Here is a tiny trained network, its code and every weight. The questions are about switching its units off for an input and a target symbol, where a switched-off unit gives its printed mean instead of its output.

import numpy as np


def w(rows, s, z=0):
    codes = np.array(rows[::2]) - 128.0
    scale = np.full(codes.shape[1], s)
    scale[-1] = z or s
    return codes * scale


def f(y):
    return y / 2 * (1 + np.tanh(0.7978845608 * (y + 0.044715 * y**3)))


def softmax(a):
    e = np.exp(a - a.max(-1, keepdims=True))
    return e / e.sum(-1, keepdims=True)


def log_softmax(a):
    a = a - a.max(-1, keepdims=True)
    return a - np.log(np.exp(a).sum(-1, keepdims=True))


def net(x, mask):
    ids = ['αεζηλμξπτφψω'.index(c) for c in x.split()]
    T = len(ids)
    res = E[ids] + P[:T]
    r = res
    for j in range(2):
        rows = slice(4 * j, 4 * j + 4)
        q, k, v = (r @ M[0][rows].T for M in (Q, K, V))
        z = softmax(np.where(np.tri(T) > 0, q @ k.T / 4**0.5, -1e9)) @ v
        o = O[0][rows]
        res = res + np.where(mask[j], z, o[:, -1]) @ o[:, :-1]
    y = f(res @ A[0][:, :-1].T + A[0][:, -1])
    res = res + np.where(mask[2:10], y, B[0][:, -1]) @ B[0][:, :-1]
    return log_softmax(res[-1] @ U[:, :-1].T + U[:, -1])


Q, K, V, O, A, B = {}, {}, {}, {}, {}, {}
E = w([
[159,238,115,140],'α',
[146,202,138,89],'ε',
[70,173,55,139],'ζ',
[70,224,249,117],'η',
[104,95,254,144],'λ',
[142,198,138,90],'μ',
[179,149,30,118],'ξ',
[70,50,141,89],'π',
[226,97,137,73],'τ',
[124,71,70,52],'φ',
[19,136,136,111],'ψ',
[153,104,218,41],'ω',
],0.0096)
P = w([
[104,200,139,3],'0',
[126,127,126,129],'1',
[128,130,124,130],'2',
[126,128,125,125],'3',
[130,124,127,126],'4',
[126,125,126,119],'5',
[125,128,126,122],'6',
[127,132,127,120],'7',
[124,132,123,121],'8',
],0.0077)
Q[0] = w([
[54,244,217,162],'head 0',
[21,41,137,32],'head 0',
[143,253,43,39],'head 0',
[15,111,56,195],'head 0',
[178,218,254,121],'head 1',
[161,161,58,52],'head 1',
[176,104,139,198],'head 1',
[139,4,165,134],'head 1',
],0.022)
K[0] = w([
[14,204,182,97],'head 0',
[43,1,99,151],'head 0',
[119,162,11,36],'head 0',
[70,155,78,231],'head 0',
[145,188,250,70],'head 1',
[152,112,60,53],'head 1',
[169,169,126,188],'head 1',
[191,56,171,207],'head 1',
],0.024)
V[0] = w([
[246,33,128,62],'head 0',
[216,199,111,204],'head 0',
[197,145,22,111],'head 0',
[121,73,169,91],'head 0',
[92,48,196,135],'head 1',
[191,158,203,133],'head 1',
[66,95,49,119],'head 1',
[143,98,155,115],'head 1',
],0.012)
O[0] = w([
[248,70,87,52,145],'head 0',
[187,166,87,251,2],'head 0',
[170,202,38,124,132],'head 0',
[139,79,152,72,167],'head 0',
[181,86,141,211,97],'head 1',
[188,170,204,124,122],'head 1',
[73,76,45,142,139],'head 1',
[166,116,135,143,133],'head 1',
],0.012,0.0042)
A[0] = w([
[171,98,158,41,221],'neuron 0',
[190,154,49,81,104],'neuron 1',
[75,132,59,124,70],'neuron 2',
[191,115,139,124,118],'neuron 3',
[171,223,218,101,124],'neuron 4',
[196,49,96,60,114],'neuron 5',
[216,254,122,125,255],'neuron 6',
[143,216,144,57,114],'neuron 7',
],0.0098,0.0033)
B[0] = w([
[117,90,135,210,254],'neuron 0',
[127,127,136,5,223],'neuron 1',
[107,168,168,188,194],'neuron 2',
[126,159,162,141,162],'neuron 3',
[170,186,146,75,212],'neuron 4',
[149,173,70,144,247],'neuron 5',
[109,33,169,155,215],'neuron 6',
[146,142,75,153,193],'neuron 7',
],0.018,0.016)
U = w([
[134,121,145,156,155],'α',
[139,125,143,137,235],'ε',
[83,195,97,193,101],'ζ',
[124,199,166,110,1],'η',
[146,41,240,159,43],'λ',
[131,129,135,142,156],'μ',
[88,48,135,39,162],'ξ',
[110,3,92,227,247],'π',
[203,64,118,135,30],'τ',
[123,173,32,137,88],'φ',
[39,86,175,140,189],'ψ',
[189,167,117,222,67],'ω',
],0.0037,0.0021)

Each question gives the input, a string of symbols that net reads in full, and the target symbol t.
The units are the heads (4 rows each of Q, K, V and O) and the neurons (one row each of A and B). Each row of codes is followed by its name. A weight is (code - 128) times the scale printed after its matrix; where a second scale follows, it is the last column's (O, A, B and U).
mask holds one flag per unit, heads first, then neurons. A switched-off unit (its flag False) gives its mean, the last column of its rows in O or B, instead of its output. The means were averaged over made-up inputs and are rounded, as every weight is.
A unit's drop is (log p(t) with every unit on - log p(t) with that unit switched off) / (log p(t) with every unit on - log p(t) with every unit switched off).
The circuit of an input: a set's keep is (log p(t) with only the set's units on - log p(t) with every unit switched off) / (log p(t) with every unit on - log p(t) with every unit switched off). Starting from all 10 units, units are removed one at a time, each time the one whose removal leaves the highest keep (on an exact tie, the one counted first), for as long as the keep stays at least 0.8.
units of the circuit, in order: the units of the circuit, biggest drop first
most important unit: the unit with the biggest drop
top k neurons: the k neurons with the biggest drops, biggest first
heads that matter: for each layer, one digit per head in row order, 1 if its drop is at least 0.15 and else 0, layers parted by /
drop of u: that unit's drop, to one decimal
input λ ψ λ ψ ξ ψ ε, target λ: units of the circuit, in order -> head 1; neuron 5
input ζ ζ ε, target ζ: units of the circuit, in order -> head 0; head 1; neuron 2
input π ε α, target π: units of the circuit, in order -> head 0; neuron 1; neuron 6
input η ψ η ξ ξ ψ ψ ψ μ, target η: units of the circuit, in order -> head 1; neuron 4
input π ε α α μ, target π: units of the circuit, in order -> neuron 4; head 1
input ε ω α ξ α α τ, target τ: top 3 neurons -> neuron 1; neuron 6; neuron 5
input ζ μ ξ μ, target ζ: units of the circuit, in order -> head 0; head 1; neuron 2
input λ ε ω ξ ξ λ ξ μ, target λ: units of the circuit, in order -> neuron 6; head 1; neuron 5
input ψ μ ψ μ, target ψ: units of the circuit, in order -> head 0; neuron 5
input ω π ξ φ ζ ε α α, target ω: top 2 neurons -> neuron 0; neuron 1
input ω φ π ξ ε, target ω: top 3 neurons -> neuron 0; neuron 5; neuron 1
input ξ ω π ξ ω, target ω: heads that matter -> 11
input ξ ω λ η α ξ π τ, target τ: top 4 neurons -> neuron 1; neuron 5; neuron 6; neuron 2
input λ φ ξ ξ π ε, target λ: top 2 neurons -> neuron 6; neuron 5
input λ α α ξ α η, target η: top 2 neurons -> neuron 4; neuron 6
input μ τ ζ φ, target φ: top 3 neurons -> neuron 5; neuron 6; neuron 1
input ω λ ω, target ω: most important unit -> head 1
input η ξ φ α, target η: most important unit -> head 0
input ξ λ ξ, target ξ: top 4 neurons -> neuron 1; neuron 6; neuron 0; neuron 5
input ω ξ α ω λ α μ, target ω: top neuron -> neuron 0
input ξ ξ η τ ε, target ξ: top 2 neurons -> neuron 1; neuron 6
input τ ζ ε, target τ: drop of head 0 -> 0.7
input τ ε μ α τ τ π ζ ψ, target ψ: drop of neuron 4 -> 0.2
input ζ ε μ α ξ, target ξ: drop of neuron 6 -> 0.2
input η ψ λ ξ τ φ ε π ε, target η: drop of neuron 0 -> 0.2
